Below are the code and all the weights of a small trained network. Each question names an input and a class and asks about switching units off, where a switched-off unit gives its printed mean instead of its output.

import numpy as np


def w(rows, s, z=0):
    codes = np.array(rows[::2]) - 128.0
    scale = np.full(codes.shape[1], s)
    scale[-1] = z or s
    return codes * scale


def norm(h):
    return h / np.sqrt((h * h).mean(-1, keepdims=True) + 1e-5)


def f(y):
    return y / 2 * (1 + np.tanh(0.7978845608 * (y + 0.044715 * y**3)))


def log_softmax(a):
    a = a - a.max(-1, keepdims=True)
    return a - np.log(np.exp(a).sum(-1, keepdims=True))


def net(x, mask):
    res = np.array(x, float).reshape(1, 3) / 4 @ E
    u = 0
    for l in range(4):
        y = f(norm(res) @ A[l][:, :-1].T + A[l][:, -1])
        res = res + np.where(mask[u : u + 10], y, B[l][:, -1]) @ B[l][:, :-1]
        u += 10
    return log_softmax(norm(res)[-1] @ U[:, :-1].T + U[:, -1])


A, B = {}, {}
E = w([
[186,166,164,159,139,135,109,182],'x0',
[115,111,163,127,138,192,254,135],'x1',
[122,217,130,166,100,121,196,101],'x2',
],0.0074)
A[0] = w([
[59,175,6,80,77,36,171,64,128],'L0N0',
[4,119,71,100,82,65,51,63,3],'L0N1',
[158,82,89,108,112,48,2,135,119],'L0N2',
[92,201,170,101,59,129,134,85,108],'L0N3',
[83,152,101,78,170,65,55,154,73],'L0N4',
[42,50,83,119,141,188,114,40,101],'L0N5',
[35,106,149,76,146,111,139,167,94],'L0N6',
[215,189,120,116,106,18,102,156,83],'L0N7',
[91,89,168,191,48,136,113,76,102],'L0N8',
[167,241,24,186,13,71,97,48,75],'L0N9',
],0.0058,0.0048)
B[0] = w([
[66,24,217,129,165,42,130,134,230],'L0N0',
[135,60,177,177,100,145,82,87,192],'L0N1',
[187,186,157,114,97,114,150,83,254],'L0N2',
[137,169,88,156,126,27,130,159,155],'L0N3',
[211,98,91,106,62,78,117,94,166],'L0N4',
[116,158,90,118,103,196,88,99,198],'L0N5',
[97,159,100,140,77,152,79,151,138],'L0N6',
[113,121,95,157,210,231,128,131,183],'L0N7',
[143,127,59,132,136,89,133,123,125],'L0N8',
[1,86,141,149,173,104,96,221,238],'L0N9',
],0.0065,0.005)
A[1] = w([
[132,138,91,156,104,130,137,102,64],'L1N0',
[139,112,54,109,122,160,179,111,58],'L1N1',
[117,102,254,120,148,145,139,205,69],'L1N2',
[98,179,84,158,79,110,105,74,155],'L1N3',
[208,179,90,140,103,69,159,179,79],'L1N4',
[72,174,99,99,149,53,207,125,38],'L1N5',
[125,83,67,50,147,134,132,135,82],'L1N6',
[199,152,146,115,171,89,119,123,40],'L1N7',
[74,124,69,122,122,124,106,89,60],'L1N8',
[90,91,151,129,180,121,148,111,3],'L1N9',
],0.0079,0.0025)
B[1] = w([
[122,143,149,117,139,112,114,117,107],'L1N0',
[100,137,143,171,106,113,31,125,137],'L1N1',
[175,91,74,55,115,95,147,169,252],'L1N2',
[137,43,134,61,255,102,182,143,151],'L1N3',
[141,158,135,189,101,124,195,162,159],'L1N4',
[181,144,128,83,141,93,63,58,184],'L1N5',
[88,118,120,189,110,149,176,165,146],'L1N6',
[119,109,117,242,91,230,146,83,148],'L1N7',
[123,148,115,140,146,100,152,155,149],'L1N8',
[148,140,124,161,79,105,123,114,153],'L1N9',
],0.0076,0.0042)
A[2] = w([
[120,123,136,88,58,80,160,17,83],'L2N0',
[131,145,133,102,98,118,128,1,15],'L2N1',
[191,205,162,100,141,112,91,144,154],'L2N2',
[139,212,137,71,145,82,134,173,70],'L2N3',
[170,112,183,160,166,160,131,86,35],'L2N4',
[59,138,82,98,77,187,143,127,94],'L2N5',
[77,174,166,171,177,112,99,146,64],'L2N6',
[119,203,89,146,171,96,101,180,8],'L2N7',
[111,201,148,137,119,83,229,105,155],'L2N8',
[150,151,69,128,136,163,105,74,24],'L2N9',
],0.0087,0.0017)
B[2] = w([
[146,90,117,93,231,189,103,144,255],'L2N0',
[68,124,78,1,149,151,152,141,215],'L2N1',
[127,159,143,191,90,172,189,136,195],'L2N2',
[173,87,130,170,119,190,90,152,177],'L2N3',
[108,204,71,117,82,122,133,82,149],'L2N4',
[96,126,190,193,173,169,108,217,177],'L2N5',
[68,45,167,118,101,174,173,153,182],'L2N6',
[130,106,151,145,169,240,146,148,170],'L2N7',
[112,164,77,106,78,120,31,66,232],'L2N8',
[97,171,89,102,80,106,139,131,131],'L2N9',
],0.0074,0.0038)
A[3] = w([
[92,130,186,155,188,191,151,178,2],'L3N0',
[128,94,129,64,108,96,69,101,100],'L3N1',
[209,254,133,164,40,116,101,116,60],'L3N2',
[99,34,97,128,220,195,105,127,110],'L3N3',
[88,117,124,98,159,48,183,150,90],'L3N4',
[143,115,122,22,163,113,130,72,16],'L3N5',
[170,114,166,69,185,128,88,91,52],'L3N6',
[119,162,87,64,166,88,78,150,59],'L3N7',
[121,141,172,119,117,135,137,119,111],'L3N8',
[160,101,100,54,115,115,179,189,117],'L3N9',
],0.0087,0.0039)
B[3] = w([
[122,171,153,197,193,214,178,147,182],'L3N0',
[109,201,113,70,171,148,217,148,182],'L3N1',
[124,102,64,244,34,2,60,36,209],'L3N2',
[187,224,105,145,54,149,161,147,254],'L3N3',
[164,94,141,164,51,56,64,69,151],'L3N4',
[133,207,94,67,152,240,189,117,183],'L3N5',
[98,242,121,131,126,153,177,96,160],'L3N6',
[46,96,146,50,113,190,122,111,151],'L3N7',
[138,74,80,138,116,149,80,160,121],'L3N8',
[243,108,186,95,230,46,80,90,177],'L3N9',
],0.0062,0.0078)
U = w([
[104,192,76,9,139,168,150,68,192],'0',
[99,137,150,199,146,211,162,220,126],'1',
[179,159,60,201,55,93,109,57,159],'2',
[246,85,156,83,178,98,148,161,4],'3',
[34,50,166,118,143,34,123,136,92],'4',
],0.015,0.0023)

Each question gives the input, the list of numbers given to net, and the class t.
The units are the neurons (one row each of A and B). Each row of codes is followed by its name. A weight is (code - 128) times the scale printed after its matrix; where a second scale follows, it is the last column's (A, B and U).
mask holds one flag per neuron, layer by layer. A switched-off neuron (its flag False) gives its mean, the last column of its row in B, instead of its output. The means were averaged over made-up inputs and are rounded, as every weight is.
A unit's drop is (log p(t) with every unit on - log p(t) with that unit switched off) / (log p(t) with every unit on - log p(t) with every unit switched off).
The circuit of an input: a set's keep is (log p(t) with only the set's units on - log p(t) with every unit switched off) / (log p(t) with every unit on - log p(t) with every unit switched off). Starting from the 12 units with the biggest drops (on a tie, the unit counted first), units are removed one at a time, each time the one whose removal leaves the highest keep (on an exact tie, the one counted first), for as long as the keep stays at least 0.8.
circuit, biggest first: the units of the circuit, biggest drop first
k most important neurons: the k neurons with the biggest drops, biggest first
top k neurons in layer l: the k neurons of layer l with the biggest drops, biggest first
drop when u is switched off: that unit's drop, to one decimal
input [0,-6,3], class 4: circuit, biggest first : [L0N9]
input [6,2,0], class 3: 3 most important neurons : [L1N2; L0N2; L0N4]
input [1,5,-6], class 3: 3 most important neurons : [L1N2; L3N9; L0N7]
input [8,2,0], class 3: top 2 neurons in layer 1 : [L1N2; L1N5]
input [1,7,-2], class 3: 4 most important neurons : [L1N2; L3N9; L0N5; L0N7]
input [4,1,2], class 2: 2 most important neurons : [L0N0; L0N9]
input [-8,4,0], class 1: 3 most important neurons : [L0N5; L2N5; L0N2]
input [1,-1,8], class 1: top 2 neurons in layer 2 : [L2N7; L2N3]
input [8,3,2], class 2: 2 most important neurons : [L0N9; L0N0]
input [1,8,5], class 2: 3 most important neurons : [L0N0; L3N2; L2N8]
input [6,1,3], class 2: 2 most important neurons : [L0N9; L0N0]
input [0,8,4], class 0: 2 most important neurons : [L1N5; L2N0]
input [0,-2,-2], class 0: top 2 neurons in layer 2 : [L2N1; L2N0]
input [7,3,-2], class 3: circuit, biggest first : [L1N2]
input [-1,-2,7], class 4: 2 most important neurons : [L0N9; L0N0]
input [2,-6,3], class 1: drop when L0N9 is switched off : 1.1
input [0,-3,-2], class 0: drop when L2N1 is switched off : 2.6
input [3,1,-1], class 3: drop when L1N4 is switched off : 0.0
input [-3,-1,7], class 4: drop when L0N9 is switched off : 0.7
input [-5,-7,-1], class 0: most important neuron : [L0N2]
